array([[-1.26,  0.59, -0.12,  0.64,  0.62, -0.36],
       [-0.93, -0.19,  0.73, -0.12, -0.65,  0.17],
       [ 0.79,  0.32, -0.13,  0.71, -0.82,  0.14],
       [-0.06, -0.06,  0.08,  0.13,  0.69,  0.52],
       [-0.53,  0.34,  0.71, -0.33,  0.17,  0.66],
       [ 0.01, -1.68, -2.27,  0.70, -0.05, -4.90],
       [-0.39,  0.07,  0.13,  0.14,  0.21, -0.19],
       [-0.24,  0.06, -0.88, -0.31,  0.10,  0.17],
       [-0.75, -0.17,  0.54, -0.10, -0.37,  0.24],
       [ 1.44,  0.39, -0.36,  1.32, -1.57,  0.06],
       [ 0.02, -1.70, -2.31,  0.78, -0.03, -5.08],
       [-0.04, -0.75,  0.54,  1.06,  0.58, -3.83]]) => 0.14

array([[ 2.24,  4.61, -2.40,  1.25, -2.65,  2.03, -4.26,  0.14,  5.42,
        -0.85, -2.33, -5.41],
       [ 0.41,  0.90, -0.37,  0.18, -0.58,  0.33, -0.63,  0.00,  0.92,
        -0.20, -0.47, -0.89],
       [ 2.53,  0.03, -2.50,  2.35, -2.02, -1.44,  0.24, -1.81,  1.10,
        -0.65, -3.10, -2.54],
       [ 1.32,  1.89, -1.26,  0.57, -2.15, -0.13,  0.10, -1.35,  1.88,
        -0.96, -1.94, -1.71],
       [ 1.63,  2.29, -1.67,  1.29, -1.04,  1.24, -3.38,  0.61,  3.28,
        -0.20, -1.31, -3.74],
       [ 0.83,  0.51, -0.89,  0.59, -1.08, -0.33,  0.26, -0.82,  0.67,
        -0.48, -1.24, -0.91],
       [ 2.10,  5.10, -2.32,  0.77, -3.46,  1.68, -2.81, -0.80,  5.32,
        -1.34, -2.83, -4.80],
       [ 2.66,  0.32, -2.57,  2.92, -0.21,  0.34, -4.06,  0.97,  2.58,
         0.41, -1.80, -4.59],
       [ 4.18,  2.80, -4.25,  2.79, -5.37, -1.79,  1.11, -4.24,  3.64,
        -2.39, -6.00, -4.58],
       [ 2.32, -0.32, -2.22,  2.68, -0.09, -0.20, -2.88,  0.46,  1.67,
         0.37, -1.68, -3.53],
       [ 1.13,  0.87, -1.19,  0.70, -1.52, -0.45,  0.29, -1.25,  1.08,
        -0.67, -1.63, -1.32],
       [ 5.51, -0.60, -5.34,  5.35, -3.55, -3.18, -0.12, -3.39,  2.19,
        -1.11, -6.29, -5.46]]) => -2.54

array([[ 5.46, -4.76, -5.34, -5.98,  4.85, -3.57, -0.95, -1.89,  5.78,
         3.39,  3.16,  6.03],
       [ 5.13,  0.20,  1.90, -5.64, -3.94,  3.13,  2.49,  2.21,  2.01,
        -5.11,  1.82,  2.54],
       [ 4.86, -6.03, -4.98, -2.03,  3.57, -3.19, -0.51,  0.95, -1.77,
         4.32, -2.71,  5.07],
       [ 2.97,  1.68, -0.72, -0.25, -2.91,  3.26,  5.13, -2.20,  1.37,
        -1.27, -1.82,  4.84],
       [-2.80, -3.49, -5.61, -1.49, -5.87,  3.09, -4.10,  1.73, -2.29,
         2.90,  3.94, -5.44],
       [ 5.89, -4.79, -3.16, -2.69, -5.76,  4.67, -4.24,  5.73,  2.40,
         5.73,  3.70,  6.07],
       [ 5.33, -4.72, -1.79, -3.40,  4.75, -0.77, -0.20, -1.20,  4.82,
         4.65,  1.12,  2.41],
       [-1.29, -2.19, -3.34,  4.75, -1.61,  2.06, -0.50, -0.90,  2.74,
         0.16, -1.97, -1.11]]) => 5.07

array([[ 0.90, -0.24, -1.14,  2.72,  2.51, -0.03,  0.00,  0.02],
       [-0.15, -0.67,  0.82,  2.37, -1.08, -0.56,  1.44, -1.78],
       [-0.45,  0.20,  0.48, -1.66, -0.99, -0.90,  0.13, -0.03],
       [-0.04,  1.08,  3.55, -5.33, -2.09, -0.85,  1.43,  2.34],
       [ 2.03,  1.04,  0.60, -0.41,  0.10,  0.38,  0.97,  1.02],
       [ 0.97, -0.44,  0.32,  3.57, -1.22, -0.36,  2.20, -2.35],
       [ 0.31,  0.85,  1.48, -0.13, -2.40,  0.55,  1.31, -0.78],
       [ 0.99,  2.03,  3.04, -4.37, -2.16, -0.58,  2.05,  1.88],
       [-0.80, -0.33,  0.23, -0.67, -1.14, -0.97,  0.24, -0.81],
       [-0.81, -0.19,  0.16, -0.66, -1.18, -1.01,  0.34, -0.88],
       [-0.45,  0.16,  0.41, -1.61, -0.92, -0.83,  0.06, -0.04],
       [ 1.40, -0.50, -1.19,  2.80,  2.33, -0.07,  0.05, -0.05]]) => -0.03

array([[ 1.98, -0.43, -1.02,  1.21, -0.51,  0.48, -2.94, -3.11, -1.54,
        -0.38,  0.39, -2.57,  1.09,  1.21, -1.62,  0.10],
       [ 2.98, -3.58, -3.73, -1.85, -3.92, -4.73,  1.04,  0.00,  2.59,
        -4.61, -0.70,  1.85,  4.69,  3.98, -0.49, -0.99],
       [ 3.03, -0.49, -0.47, -1.21,  0.24,  0.64, -4.96, -3.46, -0.87,
         0.68, -0.65, -4.05,  0.99,  1.37, -5.57,  2.92],
       [-2.31,  4.95,  4.60,  1.23,  5.63,  5.73, -2.54, -0.01,  0.79,
         5.76,  0.74, -2.54, -2.70, -3.19, -0.75,  2.49],
       [-0.89,  0.32, -1.24, -4.50, -0.52,  0.86,  4.96,  1.55,  4.81,
        -2.07, -3.92,  5.29,  2.88,  1.72,  0.54, -1.34],
       [-2.49,  0.25, -0.16,  4.99, -0.67, -0.24,  4.84,  3.34, -1.20,
        -0.86,  3.85,  3.11, -1.49, -1.80,  5.50, -3.62],
       [ 0.31,  3.45,  1.23, -3.22,  4.46,  5.09, -0.08, -0.25,  4.94,
         3.95, -1.59,  1.57,  4.07,  2.51, -2.32,  1.64],
       [-2.48,  2.60,  3.07,  1.07,  2.99,  4.14,  3.59, -0.67, -1.31,
         4.49,  1.08,  1.30, -3.01, -2.65,  3.08, -0.81],
       [-0.18,  0.41,  1.37, -0.62,  1.07, -0.11, -1.10,  2.57,  3.00,
         1.21,  0.16, -0.61,  0.71,  0.13, -0.89,  2.66],
       [ 0.98, -2.97, -0.10, -3.57, -3.07, -4.67, -0.23, -1.27, -0.72,
        -2.54, -2.98,  0.65, -1.06, -0.34, -3.92,  2.54]]) => 2.92
---
array([[-0.8,  2.1,  1.0,  0.8,  1.6, -0.3, -0.1],
       [ 0.2, -1.2,  0.9, -0.9, -0.5,  0.7,  0.3]])
0.2

array([[  23.6,  204.5,  107.4,   14.4,   20.1, -197.3, -129.9],
       [ -66.2,   32.5,  -51.3,  -61.9, -100.8,   87.4,  -92.1]])
-66.2

array([[ 1.00, -0.26,  1.31,  0.65, -1.26,  0.31,  1.07],
       [ 2.22,  0.19,  1.03,  0.33, -0.35,  1.10,  1.89]])
2.22

array([[ -0.629, -13.348,  14.142,   2.415],
       [ -3.581,  18.360,  -8.318,   3.781]])
-3.581

array([[-0.08, -0.09,  0.18, -0.04],
       [-0.02, -0.11, -0.11,  0.01]])
-0.02

array([[ -98.385,   83.399, -143.547,  -65.077, -119.411],
       [-166.128,   33.709,  164.299,  -25.020,  -21.701]])
-166.128

array([[-0.174, -0.069, -0.134,  0.139,  0.118],
       [-0.003, -0.094, -0.098,  0.109,  0.121]])
-0.003
---
[29 25 56 86  5] value 56
[4 9 1 1] value 1
[ 14 -34  15  37] value 15
[191 202 218 160 116  55 169] value 218
[77 91 81 50  8 54] value 81
[ 10  -2  47  32 -30] value 47
[7854 6554 1520 5624 1925 4614 5036] value 1520
[582 441 156 682 911 217] value 156
[103  66 208 121  50 203 199] value 208
---
[-1.54 -2.92  1.03  5.78 -1.48  5.52 -6.40] ⇒ 5.78

[ 3.04 -2.68  1.94 -6.48 -5.42] ⇒ -6.48

[ 0.23 -4.06  0.52 -4.49  6.16] ⇒ -4.49

[[ 6.82  2.73 -0.65  4.49]
 [-3.60  2.73  0.78 -1.80]
 [ 2.31  2.73  0.26  1.33]] ⇒ 4.49

[-6.34 -0.35  6.33 -0.71  0.07  1.82  3.50] ⇒ -0.71

[-6.38  2.01  6.26 -0.32] ⇒ -0.32

[[-1.91  0.87  1.44  2.61  3.84 -0.45 -1.86]
 [-7.01 -3.98  0.49 -4.87 -2.55 -1.47  2.75]] ⇒ 2.61
